Each row of numbers belongs to one of the elements below and depends on some of the facts about them. Some rows are named. Which element is each other row?

Facts:
robom(k765, k336); robom(k765, k919); robom(k54, k308)
robom(k54, k919); robom(k54, k167); robom(k54, k925)
robom(k54, k250); robom(k678, k941); robom(k678, k486)
robom(k678, k88); robom(k90, k782); robom(k90, k308)
robom(k90, k247); robom(k644, k336); robom(k644, k941)
robom(k644, k110); robom(k644, k608); robom(k527, k919)
robom(k527, k247); robom(k476, k509); robom(k476, k250)
robom(k476, k392); robom(k768, k308); robom(k768, k167)
robom(k768, k656); robom(k768, k660); robom(k768, k250)
robom(k205, k700); robom(k205, k270); robom(k539, k336)
robom(k539, k114); robom(k120, k907); robom(k120, k114)
robom(k291, k782); robom(k291, k700); robom(k291, k26)
robom(k864, k700); robom(k864, k925); robom(k864, k907)
robom(k864, k869); tribrum(k765, k291); tribrum(k765, k88)
tribrum(k834, k782); tribrum(k834, k59); tribrum(k700, k919)
tribrum(k700, k875); tribrum(k509, k644); tribrum(k114, k88)
tribrum(k709, k59); tribrum(k709, k90); tribrum(k842, k336)
tribrum(k842, k486); tribrum(k842, k88); tribrum(k842, k956)
tribrum(k919, k956); tribrum(k90, k242); tribrum(k90, k956)
tribrum(k644, k814); tribrum(k644, k956); tribrum(k875, k486)
tribrum(k875, k291); tribrum(k656, k59); tribrum(k656, k242)
tribrum(k656, k476); tribrum(k110, k814); tribrum(k110, k768)
tribrum(k815, k205); tribrum(k270, k366); tribrum(k270, k291)
tribrum(k270, k88); tribrum(k869, k700); tribrum(k814, k392)
tribrum(k662, k114); tribrum(k768, k88); tribrum(k366, k782)
tribrum(k205, k782); tribrum(k205, k59); tribrum(k205, k88)
tribrum(k242, k205); tribrum(k486, k59); tribrum(k294, k782)
tribrum(k294, k960); tribrum(k960, k242); tribrum(k960, k768)
tribrum(k26, k291); tribrum(k26, k768); tribrum(k26, k956)
tribrum(k608, k486); tribrum(k608, k88); tribrum(k782, k291)
tribrum(k782, k88); tribrum(k965, k88); tribrum(k291, k88)
tribrum(k864, k765); tribrum(k864, k960); grustek(k765, 870)
grustek(k834, 870); grustek(k250, 870); grustek(k925, 870)
grustek(k54, 870); grustek(k700, 764); grustek(k941, 870)
grustek(k509, 870); grustek(k678, 357); grustek(k114, 357)
grustek(k709, 357); grustek(k842, 870); grustek(k919, 357)
grustek(k90, 870); grustek(k660, 870); grustek(k644, 870)
grustek(k59, 870); grustek(k875, 870); grustek(k336, 764)
grustek(k656, 870); grustek(k110, 870); grustek(k527, 764)
grustek(k815, 764); grustek(k907, 357); grustek(k270, 870)
grustek(k869, 357); grustek(k814, 764); grustek(k662, 357)
grustek(k88, 764); grustek(k476, 870); grustek(k768, 357)
grustek(k366, 870); grustek(k205, 870); grustek(k242, 870)
grustek(k749, 870); grustek(k486, 870); grustek(k106, 357)
grustek(k316, 870); grustek(k294, 357); grustek(k539, 870)
grustek(k167, 357); grustek(k960, 870); grustek(k120, 357)
grustek(k26, 357); grustek(k608, 357); grustek(k782, 870)
grustek(k956, 357); grustek(k965, 357); grustek(k291, 764)
grustek(k308, 870); grustek(k247, 870); grustek(k392, 870)
grustek(k864, 870)

Some elements and their rows:
k308: [  3  -3  -4 -13  -8  -1  12  11  14  -2  -6   1  -9  -5   2  -1  -6]
k768: [  6   2   4   2   2  -2  -9  19   7  -8  13  -6 -16   6  -7  -7   0]
k110: [  1 -12  -7  17   8  -1   3  -7  -7  23   4  -1 -10  -2   4   3   1]
k644: [ -2 -13   9  12   3   3  -5   0 -12  15   0  -2  -1  -7   7  -4   8]
k956: [  4  13   9  -4  -4  11  -8   8   3 -17  -1  -8 -14  -4  -2   2  10]
k919: [ -8   4  11  -7   0   4   1  -4   2  -7  -5  -3 -23   1  11   4   4]
k90: [ -6   0  10 -11 -10  -1 -17   5   6   1  -5   5 -16  14  -2  -9  -1]
k242: [  5   7   1  -2  -4   4  -9  -1   6  -9  -1   1 -16   8 -20  -2   3]
k316: [  0  -8  -1 -10  -7  -4  10   5   7  -4  -8  -3   1  -5  -1  -3   1]
k965: [  5 -14   3   3  -2  -5   1   1   1  -3  12  -1 -12  13   1   9  -4]
k392: [  9   8 -15  -7  -1  12   6  27 -14   6   0 -12  -6  -2   6  -4  -3]
k476: [  0   7   0 -18 -10   3  -8  17  -3  -9  -9  -4  -8  11 -25  -7  -3]
k907: [  3  -1  -8 -11  -4   5  19  -2  13  -4  -3   4  -2   5   4   0   6]
k864: [ -2  -9  -5  -4  11 -10  -7  -1   2  -6  14   8 -11  21  -2 -11   1]
k486: [ 25 -14  20  10  -3   5   8 -13  -9 -18  -7   0 -17  -4 -14  19   7]
k59: [  7  10  10  -5 -14  17  -5   5  11 -20  -5  -5 -11   3 -23   6   4]
k114: [ 6 -5 -6  9 -3 -3  8 -6  9 -2 22 10 -7 14  3 17  8]
k662: [  9 -11   2   1  -4 -16   0   1   7   0  13   3  -4  13   3   9   0]
k539: [ -7 -13  -1  -3  -2  -2   6   2   7  -1   0   1  10  -2  -5  -6  10]

Which element is each row?
Some rows may be elements named above.
[ 6 -6 -5  9 -3  0  7 -5  9 -5 19  9 -8 13  4 15 10]  k114
[  5  -2  -8   0   4  -3  -6   2   3  -5   8   3 -17   7 -12  -7  -1]  k960
[ -1  -2  10  -9  -7   1   3   6  11  13  -5   9 -26  17 -14   1  -8]  k656
[ -7   3  12  -8   2   3  -1  -3  -1  -9  -3  -2 -23  -2  10   6   2]  k919
[ -3  -4   8  -7  -6   4  -7  -3   1   7  -8   8 -15  15  -9   4   1]  k709
[ -5  -9  11  -6   2   2  -1  -5  -3 -13   2  -6 -16   7   2   4  -2]  k875
[  4  -3  -9  -7   1  -4  -9  -2   5   1   4   3 -26  20  18   0 -12]  k26
[ -1   6  -1 -16  -8   3  -7  18  -4  -6  -9  -7  -5  12 -25  -8  -2]  k476
[  5  -5   9  -6   0   9 -15  -1  17  -7  -1  -9  -6  25  -6  -2  -7]  k205
[  3   6   1  -4  -5   4  -8   3   9 -10  -1   2 -15   8 -21  -3   3]  k242
[ -6 -13   1   6   4  -8  -7  -1  -1  -7  15  -1 -14   8  -8  -1   2]  k765
[  7 -13   1   4  -2  -4   2   2   5  -3  11  -1  -9  12  -2   7  -4]  k965
[  6 -12   0   0   8   5   1 -10  17  -3   8 -15 -11  27  11   9 -15]  k270
[ -5  -2   8 -15  11   6   8 -13   3 -14  -2   4 -22  12  21   2   5]  k869
[10  1  1  4  1  8 -2 12  4  6  5 -5 -6 -3 10 -7  7]  k814
[ 0  5  6  5 -7  5  2 -3  5 -7  5  0 -9  0 -1 15  7]  k336
[  5  10   9  -3 -14  15  -9   5  12 -19  -5  -7 -12   4 -24   5   5]  k59
[  6  -2  -7 -11   0   4   8  22 -18  16  -7  -7  -7   6  16  -3  -3]  k509
[  4  -3   5  -4  -3   7 -16  -2  17  -7   1  -9  -2  26 -10  -3  -7]  k205
[ -5   2   8 -14   5   7  -3 -13   4 -15  -5  -6 -19   8  18   5   0]  k700
[ -1 -14  10  -2   0  -5  -1  -5  -1   6   0   4  -9  18   9   7  -2]  k842
[  4  -1 -10  -9   1   4   5  21 -19  17  -7  -5  -7   5  15  -2  -3]  k509
[  6  -1  -8  -4 -13  11  -5   7  11 -18   4 -10 -26   7  -7   1  -8]  k782
[ 34  -5   7  18  -2   5   6  -2   0 -33  12  -6 -13 -14 -22  19  10]  k88
[ 11 -16  -1   0  -4  -2  17 -11   0  -2 -10  -1  -2 -14 -10   9   5]  k941
[  2   0  -3  -1  -7   7 -13   5  10 -28   7 -13 -15   8  -3  -2  -5]  k291
[ -3 -13  -4  -1   3  -3   0   0   0   2   7   2 -17  13  -9  -4  -7]  k294
[ 12 -24   7   0  -2 -10  11 -10  -5  -7 -11   1   7 -16 -16  -5   6]  k678
[ -3 -16   6  12  -1  -4   5 -15  -3   4   5  -1  -9   4  -2  23  -1]  k608
[  3 -14  -3   3  -4   9   4   3   1 -14   9  -9 -16   8 -10   3  -5]  k366
[  7 -10   2  -1  -3 -14   1   0   7   1  13   2  -7  13   4  10   0]  k662

Now the same elements, written a new way:
Some rows with their names:
k205: [-19  -8 -12 -10  -8   3   0   0  -5  13  -4  -6  -1   6  18  12  -3]
k270: [-27  -8  -8 -20  -6  -4  -1  -4 -11  12  -8 -14   3   4  15   7   0]
k700: [-45 -25  -2  -7   8   1 -22  -4 -14   9  -2   1   1  12  17   7  -8]
k919: [-34 -16  -5  -6  12   4 -19  -4 -18   8  -1  -1   2  -1  15   5  -6]
k527: [-15  -8  -8 -10   0   2  -6  -3 -17  13  -1  -7   0  -5  16  12   0]
k782: [-24  -8  -7 -16  -6   0   1   1  -9   9  -5  -8   2  -2  18  11   0]
k54: [-13  -9 -11  -8   1  -2  -6   0 -13  15  -1  -9   0   0  15   8  -1]
k308: [-22 -10  -9 -12   2   2  -5   2 -16   9  -4 -10   7  -2  16   8  -7]
k59: [-17  -8  -7  -7  -4  11  -1   7  -5  16  -4  -3   2  -1  23  11   0]
k656: [-15  -6  -4  -5 -16  14   1   6  -6  14   0  -4  10   6  19  -2  -4]
k956: [-24 -13 -10  -6   7   4 -10   2 -12  21  -5  -5   0 -11  15  13  -6]
k26: [-26  -7  -9 -14  -4  -6  -4  -5 -15  13  -7  -8   4  -3  12   7  -5]
k842: [-24  -4 -12 -12   1   4  -9   0 -13  12  -7 -13  -3  -6  15   7  -4]
k167: [-20  -7  -8 -10   2   2  -5   2 -15  13  -3  -8   6  -2  17   7  -5]
k539: [-18  -8 -11 -10   4   6  -5  -5  -9  17  -2  -9   1  -2  14   9   1]
k114: [-21  -1 -16 -36   5  13  -1  -3 -22  23   6 -26   3  17  24  18  -5]
k678: [-16 -13 -11 -10   0   3  -3  -2 -16  20  -6  -4  -3  -1  20   5  -1]
k660: [-19 -11  -8 -10   2   3  -6   4 -14  12  -6  -9   4   1  17   8  -7]
k106: [-21  -9  -7 -12   0   5  -5  -1 -13  18  -6  -7   2   0  15  10  -3]

Which element is each row?
Some rows may be elements named above.
[-27  -8 -13 -12   2   7  -3   2 -15  14  -8  -6  -2   1  23   6   1]  k486
[-20  -7  -9 -10  -8   0   0  -1  -4  14  -6  -7  -1   6  18  12  -3]  k205
[-22  -9  -8 -16  -8  -9   2  -4 -12  16  -4 -14   1   4  11   4   9]  k864
[-24  -4  -9 -11   0   5  -8   0 -12  12  -7 -14  -4  -7  15   6  -3]  k842
[-17  -5  -7 -10  -8   8   1   2  -8  16  -5  -5   4  -1  16   9   1]  k242
[  0 -12 -15  -1  26 -17  -4  -3 -24  40 -11  18  14 -15  -1  29 -19]  k392
[ -5 -11  -5   0 -21  22  -5  18   2  29  10  13  11   4  30   6   0]  k476
[-23  -9 -13 -13   2   8  -2  -2 -16  16  -7  -4   4  -2  21   6  -2]  k941
[-17 -10  -9 -19   1  -1  -3  -3 -11  12  -3 -11   3  -4  17   8   9]  k765
[-16 -10  -7  -5  -6   5  -5  -2 -10  11  -2  -4   0  -6  15   9  -4]  k90
[-18  -4  -5 -18  -7  -1   0  -2 -14  13 -10 -10   5   2  11   5   4]  k294
[-28  -6 -10 -21  -8  -4  -2  -3 -10  12  -8 -14   3   4  15   7   1]  k270
[-27  -9 -10 -11   0   6  -4   3 -15  13  -8  -4  -2  -1  23   5  -2]  k486
[-16  -9 -14 -10   8  -6   1 -14 -21  26 -11  -1  12 -13   5   6  -7]  k110
[-18  -1  -5  -6 -10  11  -1  -2  -9  13  -6  -4   1   3  11   3  -2]  k709
[-51 -32   6  -4  13   4 -30 -14 -19   4   1   4   0  26  11  -1  -5]  k869
[-18  -9  -9 -17   1   1  -3  -4 -10  12  -3 -11   3  -4  20   8   9]  k765
[-22 -13 -10  -6   6   6 -10   3 -12  20  -5  -5   0 -10  14  12  -6]  k956
[-21  -8 -14 -16  -1   6  -3  -6 -12  12  -8  -9   2   0  21   2   1]  k608
[-27  -4 -10 -20  -5  -5  -2  -2 -11  13  -8 -13   2   2  15   6   2]  k270
[ -8 -13  -9  -9   2  -6  -5   1 -13  18  -6 -11   4  -4  13   8  -1]  k768
[ -8 -11  -6   2 -20  20  -4  19   0  28  10  13  12   2  29   5   2]  k476
[-34 -16  -5  -6  12   5 -18  -4 -19   7  -1   0   3  -1  16   4  -5]  k919
[-21 -11 -11 -17   5   5   0   5 -16  19  -8  -7   0   0  26  11   2]  k88
[-23 -14  -9 -16  -5  -5  -5  -1 -11  13  -4 -10  -1  -1  18  13   1]  k291
[ -8 -13  -7  -9   1  -6  -5   0 -14  18  -6 -14   3  -3  12   6  -1]  k768
[-17  10 -27  -2   0  -1 -19 -11 -28  30  -4  -3   5 -31 -13  -9 -26]  k509
[-21  -3  -7 -25  -3  -1  -2  -3 -14  14  -8 -18   2   1  14   5   6]  k965
[-10   3 -14 -49  -2  18  -7  -7 -33  25   8 -37  -1  28  25  21 -17]  k662
[-31  -6 -21  -8  17  14  -9  10  -4   9  -5 -15  -8 -24  31  18  -2]  k336
[-29 -16  -4 -11   4   5 -14  -2 -12  13  -6  -8  -1   2  16   8   0]  k875
[-14 -11 -22  -1   8  -3 -10 -14 -21  29  -5  -2   4 -25   2   3 -13]  k644

Now the same elements, written a new way:
Known rows:
k749: [ -2 -12   9   2  -1  -6  13  20 -10  11   5  11  -9 -11  22   6]
k205: [-30  -6   0  -3  -4  37 -16  -9  -5 -21  16  -1  25  44 -19   5]
k59: [-23   4   1  -9  -6 -12  24   7 -17   2  -6  12 -15  13  17   2]
k700: [  5  21  -1 -16   0  12  -7  12 -10  16 -22 -26   9  12  38  -2]
k291: [  5 -12  19 -20 -20  46 -34 -15  19   1 -17   0  44  13 -11  -2]
k765: [ 20  -5  38  -7  -5  17 -24 -40  14 -21 -11  10  13  -7 -47   0]
k336: [ 11  -8  14  -2   4 -14  11   3 -16   2  -6   9 -13 -16 -14  16]
k875: [  9  24   5 -24  -7   1  16 -36   3   4 -26  -9  -1   7  22  -7]
k486: [-25  28 -12 -34  -2   5  13 -32 -21  12  -3   2 -18  23  10  -2]
k678: [ -2  -3  18  21   1   7  -9  14 -17  -9  -9  19   3  -8 -11  11]
k869: [  6   3  -5  -2  10  -6  -3 -12 -16   2   5 -11  -1   9  28 -12]
k608: [  8  -4   8 -26  -4  -7   8 -22   9   3 -14  -7  10   2 -13  -7]
k965: [ 10 -21   5 -23 -11  -2   1 -26  19   6   9  -6  15   1 -10  -3]
k308: [  2 -10  -1   4  -9 -13   7  22   1   2  -9  14 -16 -11  11  -9]
k768: [ -2 -12  -4  14 -14  31 -26 -23  25 -11  19  10  25 -17 -33 -18]
k110: [ 17  -4  10  -5  17  -2  -5   9  -4   5  30 -16   2  -7  -2  -9]
k814: [ -5  13   6   2  15 -21   2  20  10  14  -1  -5   5 -11  -1  -6]
k509: [ -1  10 -10   5   7  -6   4  -5   2  11   9  -8   1  -8  13 -10]
k106: [  5 -15  -5   3  -3 -17   0  15  -9   3  -4   0 -15  -7  10   3]

Which element is each row?
A row may be one of the elements named above.
[ 19  -2  11 -19   1  19   1 -26   5   1   9 -14  -5  -2  22  -8]  k842
[ 17  46  13  36  15   3 -20 -11   1  -5 -15 -12  19 -17 -13  15]  k644
[ 12 -19   4 -22  -8   2   4 -24  20   6   3  -5  16   3  -7  -2]  k965
[  4  -4   5 -29  -2  -9  16 -22  11   3 -17  -6   5   1 -18  -6]  k608
[ 12 -18   7 -21  -9   8   1 -20   9   0   6 -15  17  10   3  -6]  k270
[ -2 -10 -11  18 -12  35 -20 -21  28 -12  13   9  25 -19 -35 -18]  k768
[  4  -4  -2  -8   2  -3   2   1   0   4  11 -13  -6  -2  -5  -6]  k662
[  7  10   6  -2  11 -21  11  29   2  19 -20   2   5 -20   7  -7]  k956
[ 18  -5  13 -14   2  14   2 -25   5  -1   7 -19  -3  -6  25  -7]  k842
[ -3  13   9  -1  14 -24  -1  14  13  13   0  -9   9 -10   1  -3]  k814
[ 12   8   1 -10   8   0 -10   3  13  11  -2 -18  10  -1  11  -7]  k26
[ 10 -15   3 -20  -8   7  -3 -19  13   3   3 -14  15  13   2  -6]  k270
[ 10  -1  -3  -5   8   0  -2  -5 -16   4   3 -11  -3   9  23 -12]  k869
[-13  -5  15 -37 -13  -4   6 -10  28   2 -13  -8  21  26 -22 -12]  k782
[  3  36   4  20  12  17 -42  23   8  -9   6   0   2   2  -2  -8]  k90
[-23  10 -12   5   7 -13   9  -7  -5   0  10  -7 -11  17   4  -5]  k656
[ 11 -23   8 -10   0   0   7 -46  10   9   5  -9  30  -2 -22   5]  k114
[-16   1 -25   8  17 -18   0  15  11  -3  33 -21  -6  19 -23   3]  k242
[-16  12 -10  -9   4  -7  11 -15  -6   0   3  -8 -13  14  10  -2]  k709
[-16  -3  -1  35  -5  15  -3  10  -7 -11  -5  26   0 -21  -3  -3]  k476
[ -4   2  -9  36   3  17 -24  -4  -2 -13  -8  -6  32  17  -3   3]  k864
[ 13  34  32 -10  21 -15 -13   4  19   6 -23  -9 -18 -19   9 -14]  k919
[ 15 -28  11 -14 -16  -7   6  -6   9   6  -3   6   9  -4  -7   5]  k88

